Here is a tiny trained network, its code and every weight. The questions are about switching its units off for an input and a class, where a switched-off unit gives its printed mean instead of its output.

import numpy as np


def w(rows, s, z=0):
    codes = np.array(rows[::2]) - 128.0
    scale = np.full(codes.shape[1], s)
    scale[-1] = z or s
    return codes * scale


def f(y):
    return np.maximum(y, 0)


def log_softmax(a):
    a = a - a.max(-1, keepdims=True)
    return a - np.log(np.exp(a).sum(-1, keepdims=True))


def net(x, mask):
    res = np.array(x, float).reshape(1, 3) / 4 @ E
    y = f(res @ A[0][:, :-1].T + A[0][:, -1])
    res = res + np.where(mask, y, B[0][:, -1]) @ B[0][:, :-1]
    return log_softmax(res[-1] @ U[:, :-1].T + U[:, -1])


A, B = {}, {}
E = w([
[152,115,128,2,146],'x0',
[168,184,68,140,236],'x1',
[90,238,218,103,129],'x2',
],0.0095)
A[0] = w([
[138,132,151,5,129,55],'neuron 0',
[127,162,162,126,150,81],'neuron 1',
[136,195,116,134,215,87],'neuron 2',
[110,112,200,108,24,79],'neuron 3',
[119,173,161,253,96,71],'neuron 4',
[118,224,213,110,103,77],'neuron 5',
[124,148,143,127,118,252],'neuron 6',
[147,44,84,139,125,47],'neuron 7',
[117,117,147,132,91,74],'neuron 8',
[115,201,145,120,100,73],'neuron 9',
],0.022,0.012)
B[0] = w([
[72,147,125,43,154,224],'neuron 0',
[108,105,79,141,124,163],'neuron 1',
[169,190,95,174,127,219],'neuron 2',
[184,191,78,173,153,238],'neuron 3',
[83,141,118,36,160,228],'neuron 4',
[81,68,99,171,93,249],'neuron 5',
[207,79,254,132,135,223],'neuron 6',
[82,82,99,171,84,200],'neuron 7',
[97,179,104,141,92,154],'neuron 8',
[104,108,96,139,82,183],'neuron 9',
],0.04,0.016)
U = w([
[83,56,120,180,38,66],'0',
[176,249,91,177,100,120],'1',
[67,160,140,18,122,64],'2',
[190,75,254,145,84,255],'3',
],0.014,0.0079)

Each question gives the input, the list of numbers given to net, and the class t.
The units are the neurons (one row each of A and B). Each row of codes is followed by its name. A weight is (code - 128) times the scale printed after its matrix; where a second scale follows, it is the last column's (A, B and U).
mask holds one flag per neuron, in row order. A switched-off neuron (its flag False) gives its mean, the last column of its row in B, instead of its output. The means were averaged over made-up inputs and are rounded, as every weight is.
A unit's drop is (log p(t) with every unit on - log p(t) with that unit switched off) / (log p(t) with every unit on - log p(t) with every unit switched off).
The circuit of an input: a set's keep is (log p(t) with only the set's units on - log p(t) with every unit switched off) / (log p(t) with every unit on - log p(t) with every unit switched off). Starting from all 10 units, units are removed one at a time, each time the one whose removal leaves the highest keep (on an exact tie, the one counted first), for as long as the keep stays at least 0.8.
units of the circuit, in order: the units of the circuit, biggest drop first
most important unit: the unit with the biggest drop
top k neurons: the k neurons with the biggest drops, biggest first
drop of u: that unit's drop, to one decimal
input [-7,6,7], class 0: top 2 neurons	[neuron 5; neuron 0]
input [3,-7,-4], class 1: units of the circuit, in order	[neuron 3]
input [7,4,8], class 0: top 2 neurons	[neuron 5; neuron 4]
input [-8,2,8], class 0: top 4 neurons	[neuron 5; neuron 0; neuron 9; neuron 1]
input [4,-4,-3], class 1: top 4 neurons	[neuron 4; neuron 5; neuron 3; neuron 6]
input [-5,-5,-1], class 1: top 2 neurons	[neuron 3; neuron 0]
input [7,-8,1], class 1: top 2 neurons	[neuron 3; neuron 4]
input [-6,7,7], class 0: top 2 neurons	[neuron 5; neuron 3]
input [-1,-3,2], class 3: top 2 neurons	[neuron 2; neuron 6]
input [-3,-1,-2], class 3: top 2 neurons	[neuron 0; neuron 5]
input [-5,-4,-2], class 2: top 2 neurons	[neuron 4; neuron 2]
input [4,2,2], class 2: top 2 neurons	[neuron 0; neuron 3]
input [4,-5,-3], class 1: top 3 neurons	[neuron 4; neuron 3; neuron 5]
input [-5,-7,-6], class 1: most important unit	neuron 3
input [-2,0,2], class 3: drop of neuron 6	0.0
input [2,4,6], class 0: drop of neuron 5	1.3
input [2,-1,-1], class 3: drop of neuron 4	0.3
